Below are the code and all the weights of a small trained network. Each question names an input and a class and asks about switching units off, where a switched-off unit gives its printed mean instead of its output.

import numpy as np


def w(rows, s, z=0):
    codes = np.array(rows[::2]) - 128.0
    scale = np.full(codes.shape[1], s)
    scale[-1] = z or s
    return codes * scale


def norm(h):
    return h / np.sqrt((h * h).mean(-1, keepdims=True) + 1e-5)


def f(y):
    return y / 2 * (1 + np.tanh(0.7978845608 * (y + 0.044715 * y**3)))


def log_softmax(a):
    a = a - a.max(-1, keepdims=True)
    return a - np.log(np.exp(a).sum(-1, keepdims=True))


def net(x, mask):
    res = np.array(x, float).reshape(1, 5) / 4 @ E
    u = 0
    for l in range(2):
        y = f(norm(res) @ A[l][:, :-1].T + A[l][:, -1])
        res = res + np.where(mask[u : u + 4], y, B[l][:, -1]) @ B[l][:, :-1]
        u += 4
    return log_softmax(norm(res)[-1] @ U[:, :-1].T + U[:, -1])


A, B = {}, {}
E = w([
[131,196,84],'x0',
[170,182,250],'x1',
[2,130,169],'x2',
[129,130,128],'x3',
[128,128,129],'x4',
],0.0061)
A[0] = w([
[181,254,28,131],'L0N1',
[90,202,182,250],'L0N2',
[127,121,130,99],'L0N3',
[35,88,38,132],'L0N4',
],0.0067,0.0023)
B[0] = w([
[96,253,52,216],'L0N1',
[30,192,105,224],'L0N2',
[129,121,137,118],'L0N3',
[67,192,149,252],'L0N4',
],0.0063,0.003)
A[1] = w([
[251,129,78,2],'L1N1',
[94,95,32,45],'L1N2',
[133,23,166,125],'L1N3',
[150,202,191,142],'L1N4',
],0.015,0.00094)
B[1] = w([
[9,119,175,253],'L1N1',
[233,79,177,247],'L1N2',
[144,237,34,204],'L1N3',
[197,58,99,225],'L1N4',
],0.016,0.0049)
U = w([
[17,115,194,178],'0',
[227,80,150,193],'1',
[139,255,5,4],'2',
],0.0092,0.0016)

Each question gives the input, the list of numbers given to net, and the class t.
The units are the neurons (one row each of A and B). Each row of codes is followed by its name. A weight is (code - 128) times the scale printed after its matrix; where a second scale follows, it is the last column's (A, B and U).
mask holds one flag per neuron, layer by layer. A switched-off neuron (its flag False) gives its mean, the last column of its row in B, instead of its output. The means were averaged over made-up inputs and are rounded, as every weight is.
A unit's drop is (log p(t) with every unit on - log p(t) with that unit switched off) / (log p(t) with every unit on - log p(t) with every unit switched off).
The circuit of an input: a set's keep is (log p(t) with only the set's units on - log p(t) with every unit switched off) / (log p(t) with every unit on - log p(t) with every unit switched off). Starting from all 8 units, units are removed one at a time, each time the one whose removal leaves the highest keep (on an exact tie, the one counted first), for as long as the keep stays at least 0.8.
circuit, biggest first: the units of the circuit, biggest drop first
top k neurons: the k neurons with the biggest drops, biggest first
k most important neurons of layer l: the k neurons of layer l with the biggest drops, biggest first
drop when u is switched off: that unit's drop, to one decimal
input [8,-6,-8,6,-3], class 0: top 2 neurons => [L1N1; L0N2]
input [-5,7,5,2,5], class 1: circuit, biggest first => [L1N4]
input [-1,2,1,-8,4], class 1: 2 most important neurons of layer 0 => [L0N2; L0N4]
input [4,7,-8,-6,8], class 0: top 2 neurons => [L1N1; L1N2]
input [-5,3,-1,1,-1], class 2: 2 most important neurons of layer 0 => [L0N1; L0N4]
input [-8,7,-5,0,5], class 2: 2 most important neurons of layer 0 => [L0N1; L0N4]
input [2,7,6,7,5], class 1: top 2 neurons => [L1N4; L1N1]
input [6,-6,-4,-4,-7], class 1: 2 most important neurons of layer 1 => [L1N2; L1N3]
input [5,-6,5,-7,-7], class 1: 2 most important neurons of layer 1 => [L1N2; L1N1]
input [6,-7,-6,7,-7], class 1: top 4 neurons => [L1N2; L1N3; L0N1; L0N2]
input [-1,-5,3,-6,-3], class 1: top 3 neurons => [L1N2; L1N1; L0N2]
input [2,8,3,7,3], class 1: 2 most important neurons of layer 1 => [L1N4; L1N1]
input [-5,8,7,-8,-6], class 1: top 3 neurons => [L1N4; L1N1; L0N4]
input [5,-8,7,-2,3], class 1: top neuron => [L1N2]
input [3,0,-4,-5,-5], class 0: 2 most important neurons of layer 0 => [L0N4; L0N2]
input [-6,5,0,-6,0], class 2: 2 most important neurons of layer 0 => [L0N1; L0N4]
input [4,-8,7,-2,-2], class 1: 2 most important neurons of layer 1 => [L1N2; L1N1]
input [8,-6,-8,3,5], class 0: top 4 neurons => [L1N1; L0N2; L1N3; L1N4]
input [2,6,-8,3,1], class 0: top 2 neurons => [L1N1; L1N2]
input [5,-6,-8,-8,-2], class 0: 3 most important neurons of layer 1 => [L1N1; L1N4; L1N3]
input [-8,2,7,7,8], class 2: 3 most important neurons of layer 1 => [L1N3; L1N1; L1N2]
input [-1,4,-5,0,-2], class 0: most important neuron of layer 0 => [L0N4]
input [-7,1,-4,8,5], class 2: drop when L1N3 is switched off => 0.9
